Here is a tiny trained network, its code and every weight. The questions are about switching its units off for an input and a target symbol, where a switched-off unit gives its printed mean instead of its output.

import numpy as np


def w(rows, s, z=0):
    codes = np.array(rows[::2]) - 128.0
    scale = np.full(codes.shape[1], s)
    scale[-1] = z or s
    return codes * scale


def f(y):
    return y / 2 * (1 + np.tanh(0.7978845608 * (y + 0.044715 * y**3)))


def softmax(a):
    e = np.exp(a - a.max(-1, keepdims=True))
    return e / e.sum(-1, keepdims=True)


def log_softmax(a):
    a = a - a.max(-1, keepdims=True)
    return a - np.log(np.exp(a).sum(-1, keepdims=True))


def net(x, mask):
    ids = ['Δαβεπφ'.index(c) for c in x.split()]
    T = len(ids)
    res = E[ids] + P[:T]
    r = res
    for j in range(2):
        rows = slice(3 * j, 3 * j + 3)
        q, k, v = (r @ M[0][rows].T for M in (Q, K, V))
        z = softmax(np.where(np.tri(T) > 0, q @ k.T / 3**0.5, -1e9)) @ v
        o = O[0][rows]
        res = res + np.where(mask[j], z, o[:, -1]) @ o[:, :-1]
    y = f(res @ A[0][:, :-1].T + A[0][:, -1])
    res = res + np.where(mask[2:10], y, B[0][:, -1]) @ B[0][:, :-1]
    return log_softmax(res[-1] @ U[:, :-1].T + U[:, -1])


Q, K, V, O, A, B = {}, {}, {}, {}, {}, {}
E = w([
[109,111,185,7,74,81,170],'Δ',
[132,81,149,109,225,82,79],'α',
[86,98,223,142,182,190,175],'β',
[49,36,197,189,64,116,72],'ε',
[15,95,142,158,116,216,134],'π',
[27,152,225,74,121,105,135],'φ',
],0.019)
P = w([
[51,2,113,80,64,137,193],'0',
[203,147,138,119,105,101,118],'1',
[193,153,176,111,77,88,135],'2',
[158,157,121,71,135,128,101],'3',
[183,123,163,133,109,112,151],'4',
[110,112,173,71,92,130,69],'5',
[134,98,174,122,90,139,156],'6',
],0.009)
Q[0] = w([
[109,150,132,132,142,154,168],'head 1',
[131,173,2,107,147,120,91],'head 1',
[238,147,28,165,67,134,131],'head 1',
[221,140,75,168,129,147,149],'head 2',
[178,81,164,91,178,152,114],'head 2',
[98,17,220,79,110,159,141],'head 2',
],0.0087)
K[0] = w([
[172,162,32,45,34,131,56],'head 1',
[165,195,100,160,120,162,94],'head 1',
[217,254,72,146,94,140,75],'head 1',
[112,254,133,148,94,133,166],'head 2',
[98,57,132,130,147,150,141],'head 2',
[6,33,112,61,148,117,242],'head 2',
],0.0078)
V[0] = w([
[137,168,153,99,180,104,254],'head 1',
[176,107,69,98,116,119,137],'head 1',
[220,66,165,124,105,108,114],'head 1',
[153,126,207,98,178,153,42],'head 2',
[86,100,183,135,119,132,169],'head 2',
[142,93,146,167,187,200,128],'head 2',
],0.0094)
O[0] = w([
[135,180,106,176,167,156,32,153],'head 1',
[58,133,172,51,191,146,126,101],'head 1',
[130,107,127,66,140,110,97,139],'head 1',
[96,241,32,87,6,68,204,112],'head 2',
[126,98,157,84,39,86,2,255],'head 2',
[111,162,205,140,135,204,173,92],'head 2',
],0.0077,0.013)
A[0] = w([
[93,74,95,137,39,35,54,4],'neuron 1',
[46,106,163,68,156,13,161,222],'neuron 2',
[52,197,146,107,103,113,118,119],'neuron 3',
[38,30,203,158,87,113,79,191],'neuron 4',
[96,67,128,83,201,105,88,200],'neuron 5',
[144,58,159,127,90,170,142,48],'neuron 6',
[215,142,216,45,2,134,68,81],'neuron 7',
[156,204,134,192,187,212,102,56],'neuron 8',
],0.0066,0.002)
B[0] = w([
[137,169,98,149,241,141,184,224],'neuron 1',
[127,156,140,175,151,35,66,193],'neuron 2',
[120,204,80,150,113,154,219,145],'neuron 3',
[171,157,108,165,115,78,115,233],'neuron 4',
[154,67,129,128,13,180,75,175],'neuron 5',
[147,119,129,149,168,170,159,149],'neuron 6',
[86,87,96,114,188,210,179,254],'neuron 7',
[170,58,1,3,231,133,251,126],'neuron 8',
],0.0072,0.024)
U = w([
[21,37,93,85,190,97,166,14],'Δ',
[136,124,103,121,89,52,54,164],'α',
[108,82,227,129,86,150,120,88],'β',
[178,179,2,220,164,102,156,40],'ε',
[82,151,66,170,78,204,107,184],'π',
[17,195,164,149,77,13,113,253],'φ',
],0.0063,0.0029)

Each question gives the input, a string of symbols that net reads in full, and the target symbol t.
The units are the heads (3 rows each of Q, K, V and O) and the neurons (one row each of A and B). Each row of codes is followed by its name. A weight is (code - 128) times the scale printed after its matrix; where a second scale follows, it is the last column's (O, A, B and U).
mask holds one flag per unit, heads first, then neurons. A switched-off unit (its flag False) gives its mean, the last column of its rows in O or B, instead of its output. The means were averaged over made-up inputs and are rounded, as every weight is.
A unit's drop is (log p(t) with every unit on - log p(t) with that unit switched off) / (log p(t) with every unit on - log p(t) with every unit switched off).
The circuit of an input: a set's keep is (log p(t) with only the set's units on - log p(t) with every unit switched off) / (log p(t) with every unit on - log p(t) with every unit switched off). Starting from all 10 units, units are removed one at a time, each time the one whose removal leaves the highest keep (on an exact tie, the one counted first), for as long as the keep stays at least 0.8.
units of the circuit, in order: the units of the circuit, biggest drop first
most important unit: the unit with the biggest drop
top k neurons: the k neurons with the biggest drops, biggest first
heads that matter: for each layer, one digit per head in row order, 1 if its drop is at least 0.15 and else 0, layers parted by /
drop when u is switched off: that unit's drop, to one decimal
input ε Δ φ, target Δ: heads that matter	11
input φ φ α Δ Δ φ, target ε: units of the circuit, in order	head 1; neuron 1; head 2; neuron 3
input Δ φ Δ α ε φ, target α: top 3 neurons	neuron 5; neuron 4; neuron 2
input Δ π α π ε, target ε: top 2 neurons	neuron 1; neuron 4
input φ Δ Δ, target ε: heads that matter	11
input β α φ, target π: top 3 neurons	neuron 7; neuron 2; neuron 3
input α α π Δ π Δ β, target φ: units of the circuit, in order	head 2; neuron 7
input Δ π Δ Δ ε φ α, target α: units of the circuit, in order	neuron 7; neuron 5; head 2
input φ Δ π π φ, target ε: most important unit	head 1
input Δ Δ φ Δ φ, target α: units of the circuit, in order	head 2; neuron 5; head 1
input φ π φ α β Δ π, target ε: units of the circuit, in order	neuron 5; head 1
input Δ Δ Δ, target Δ: top 2 neurons	neuron 7; neuron 1
input Δ φ α π α, target α: heads that matter	00
input φ ε Δ β Δ Δ, target ε: heads that matter	11
input Δ α β, target α: top 2 neurons	neuron 7; neuron 1
input ε α π, target Δ: heads that matter	10
input ε φ β Δ Δ ε, target Δ: units of the circuit, in order	head 1; neuron 1
input α π Δ β α β α, target φ: units of the circuit, in order	head 2; neuron 7; neuron 1
input π β Δ, target β: units of the circuit, in order	head 2
input Δ α Δ α Δ π, target α: top 2 neurons	neuron 7; neuron 4
input α α β, target φ: units of the circuit, in order	head 2; neuron 7; neuron 1
input α α Δ, target Δ: top 3 neurons	neuron 7; neuron 4; neuron 5
input π β φ, target β: top 2 neurons	neuron 1; neuron 7
input β α Δ Δ, target π: drop when neuron 6 is switched off	0.0
input π α Δ ε π, target β: drop when head 1 is switched off	0.1
input α α Δ π, target φ: drop when neuron 5 is switched off	0.2
input α Δ α α Δ ε ε, target ε: drop when neuron 4 is switched off	0.2
